Below is a small trained network, with its code and all its weights. Each question gives an input and a target symbol and asks what happens when units are switched off, that is, made to give their printed mean instead of their output.

import numpy as np


def w(rows, s, z=0):
    codes = np.array(rows[::2]) - 128.0
    scale = np.full(codes.shape[1], s)
    scale[-1] = z or s
    return codes * scale


def norm(h):
    return h / np.sqrt((h * h).mean(-1, keepdims=True) + 1e-5)


def f(y):
    return y / 2 * (1 + np.tanh(0.7978845608 * (y + 0.044715 * y**3)))


def softmax(a):
    e = np.exp(a - a.max(-1, keepdims=True))
    return e / e.sum(-1, keepdims=True)


def log_softmax(a):
    a = a - a.max(-1, keepdims=True)
    return a - np.log(np.exp(a).sum(-1, keepdims=True))


def net(x, mask):
    ids = ['αβδηλξπστφψω'.index(c) for c in x.split()]
    T = len(ids)
    res = E[ids] + P[:T]
    u = 0
    for l in range(3):
        r = norm(res)
        for j in range(2):
            rows = slice(2 * j, 2 * j + 2)
            q, k, v = (r @ M[l][rows].T for M in (Q, K, V))
            z = softmax(np.where(np.tri(T) > 0, q @ k.T / 2**0.5, -1e9)) @ v
            o = O[l][rows]
            res = res + np.where(mask[u + j], z, o[:, -1]) @ o[:, :-1]
        u += 2
        y = f(norm(res) @ A[l][:, :-1].T + A[l][:, -1])
        res = res + np.where(mask[u : u + 4], y, B[l][:, -1]) @ B[l][:, :-1]
        u += 4
    return log_softmax(norm(res)[-1] @ U[:, :-1].T + U[:, -1])


Q, K, V, O, A, B = {}, {}, {}, {}, {}, {}
E = w([
[129,103,169],'α',
[110,117,118],'β',
[111,169,132],'δ',
[115,121,201],'η',
[79,106,174],'λ',
[160,4,73],'ξ',
[110,115,119],'π',
[143,134,82],'σ',
[190,127,91],'τ',
[116,134,47],'φ',
[153,135,175],'ψ',
[194,127,111],'ω',
],0.022)
P = w([
[31,96,3],'0',
[94,141,68],'1',
[116,133,96],'2',
[117,122,112],'3',
[123,115,124],'4',
[127,109,134],'5',
[122,107,144],'6',
[118,113,151],'7',
[108,113,158],'8',
[107,113,163],'9',
[114,103,168],'10',
],0.0053)
Q[0] = w([
[2,208,127],'L0H1',
[165,184,134],'L0H1',
[166,84,104],'L0H2',
[144,110,60],'L0H2',
],0.0098)
K[0] = w([
[2,255,134],'L0H1',
[182,144,146],'L0H1',
[206,77,148],'L0H2',
[57,66,79],'L0H2',
],0.0076)
V[0] = w([
[102,88,108],'L0H1',
[10,130,118],'L0H1',
[129,171,124],'L0H2',
[64,98,127],'L0H2',
],0.011)
O[0] = w([
[172,127,173,105],'L0H1',
[99,25,128,255],'L0H1',
[114,85,253,172],'L0H2',
[110,86,137,162],'L0H2',
],0.0068,0.005)
A[0] = w([
[66,120,136,168],'L0N1',
[96,121,34,253],'L0N2',
[118,170,6,102],'L0N3',
[161,123,254,177],'L0N4',
],0.0096,0.0036)
B[0] = w([
[195,2,128,237],'L0N1',
[48,144,29,222],'L0N2',
[40,219,198,166],'L0N3',
[34,178,176,253],'L0N4',
],0.0088,0.0048)
Q[1] = w([
[52,2,95],'L1H1',
[162,114,42],'L1H1',
[17,32,76],'L1H2',
[201,66,8],'L1H2',
],0.0057)
K[1] = w([
[135,84,125],'L1H1',
[53,117,69],'L1H1',
[254,29,110],'L1H2',
[125,236,45],'L1H2',
],0.0079)
V[1] = w([
[138,111,37],'L1H1',
[1,83,160],'L1H1',
[164,101,180],'L1H2',
[160,161,150],'L1H2',
],0.0056)
O[1] = w([
[246,147,134,128],'L1H1',
[141,2,24,254],'L1H1',
[54,22,121,124],'L1H2',
[162,117,36,76],'L1H2',
],0.0048,0.0057)
A[1] = w([
[141,175,152,104],'L1N1',
[172,159,190,93],'L1N2',
[156,32,107,232],'L1N3',
[134,138,244,2],'L1N4',
],0.011,0.0038)
B[1] = w([
[156,153,117,119],'L1N1',
[95,201,3,120],'L1N2',
[190,182,77,255],'L1N3',
[217,181,40,144],'L1N4',
],0.0059,0.0081)
Q[2] = w([
[84,134,87],'L2H1',
[115,198,128],'L2H1',
[83,148,161],'L2H2',
[2,106,111],'L2H2',
],0.0075)
K[2] = w([
[131,120,203],'L2H1',
[42,110,253],'L2H1',
[75,104,217],'L2H2',
[173,81,111],'L2H2',
],0.0055)
V[2] = w([
[67,183,114],'L2H1',
[2,99,162],'L2H1',
[127,52,74],'L2H2',
[117,41,80],'L2H2',
],0.0073)
O[2] = w([
[121,181,53,120],'L2H1',
[156,192,162,203],'L2H1',
[77,69,136,241],'L2H2',
[132,254,140,254],'L2H2',
],0.006,0.005)
A[2] = w([
[152,117,150,254],'L2N1',
[230,84,51,155],'L2N2',
[242,126,2,46],'L2N3',
[69,106,183,97],'L2N4',
],0.01,0.0071)
B[2] = w([
[123,167,166,255],'L2N1',
[203,166,130,211],'L2N2',
[76,99,6,167],'L2N3',
[161,128,62,185],'L2N4',
],0.013,0.0051)
U = w([
[157,100,19,183],'α',
[252,125,98,154],'β',
[211,87,174,153],'δ',
[66,57,143,198],'η',
[120,145,132,57],'λ',
[131,151,135,3],'ξ',
[125,142,133,47],'π',
[41,170,83,207],'σ',
[120,167,116,70],'τ',
[111,165,116,90],'φ',
[90,243,149,19],'ψ',
[149,227,101,122],'ω',
],0.02,0.004)

Each question gives the input, a string of symbols that net reads in full, and the target symbol t.
The units are the heads (2 rows each of Q, K, V and O) and the neurons (one row each of A and B). Each row of codes is followed by its name. A weight is (code - 128) times the scale printed after its matrix; where a second scale follows, it is the last column's (O, A, B and U).
mask holds one flag per unit, layer by layer, with each layer's heads first. A switched-off unit (its flag False) gives its mean, the last column of its rows in O or B, instead of its output. The means were averaged over made-up inputs and are rounded, as every weight is.
A unit's drop is (log p(t) with every unit on - log p(t) with that unit switched off) / (log p(t) with every unit on - log p(t) with every unit switched off).
The circuit of an input: a set's keep is (log p(t) with only the set's units on - log p(t) with every unit switched off) / (log p(t) with every unit on - log p(t) with every unit switched off). Starting from the 12 units with the biggest drops (on a tie, the unit counted first), units are removed one at a time, each time the one whose removal leaves the highest keep (on an exact tie, the one counted first), for as long as the keep stays at least 0.8.
circuit, biggest first: the units of the circuit, biggest drop first
unit that matters most: the unit with the biggest drop
top k neurons: the k neurons with the biggest drops, biggest first
k most important neurons of layer l: the k neurons of layer l with the biggest drops, biggest first
heads that matter: for each layer, one digit per head in row order, 1 if its drop is at least 0.15 and else 0, layers parted by /
input ψ β σ η δ π δ φ δ δ π, target β: circuit, biggest first	L0N4, L2N2, L0N3
input δ ψ ξ η, target ψ: top 3 neurons	L0N4, L1N4, L0N2
input δ β ξ η δ δ ψ δ, target η: heads that matter	01 / 00 / 00
input δ δ δ β π β δ π, target β: top 3 neurons	L0N4, L1N3, L2N2
input η β λ δ δ η δ δ δ β, target β: top 2 neurons	L0N4, L0N3
input ψ δ λ δ, target β: heads that matter	11 / 00 / 00
input δ δ δ σ π η δ σ β β, target β: top 2 neurons	L0N4, L2N2
input δ π δ δ, target δ: unit that matters most	L0N1
input η ψ β ξ δ η δ δ, target δ: top 4 neurons	L0N1, L0N3, L0N4, L1N3
input δ φ ω ψ δ η, target ψ: heads that matter	10 / 00 / 00
input σ ψ δ δ η σ η δ ξ δ β, target α: top 3 neurons	L0N4, L2N3, L1N3
input β β ψ ψ η δ δ, target β: heads that matter	10 / 00 / 00
input α λ λ β η δ, target α: heads that matter	01 / 00 / 00
input η α δ, target α: top 2 neurons	L0N4, L0N1
input λ δ λ δ δ ψ η δ δ β σ, target σ: unit that matters most	L0N3
input δ δ ξ δ δ δ, target η: top 2 neurons	L2N2, L0N1
input σ λ δ ψ δ σ δ ω η δ τ, target ω: heads that matter	10 / 00 / 00
input δ η δ δ σ δ π η β, target α: top 2 neurons	L0N4, L1N3
input η ψ σ σ ω σ, target ψ: top 2 neurons	L0N3, L2N3
input δ η ω δ η δ τ τ δ π, target α: most important neuron of layer 2	L2N3
input η η α α δ δ π, target α: top 3 neurons	L0N4, L0N2, L2N3
input ψ η σ δ β ψ α, target ψ: 3 most important neurons of layer 0	L0N4, L0N2, L0N1
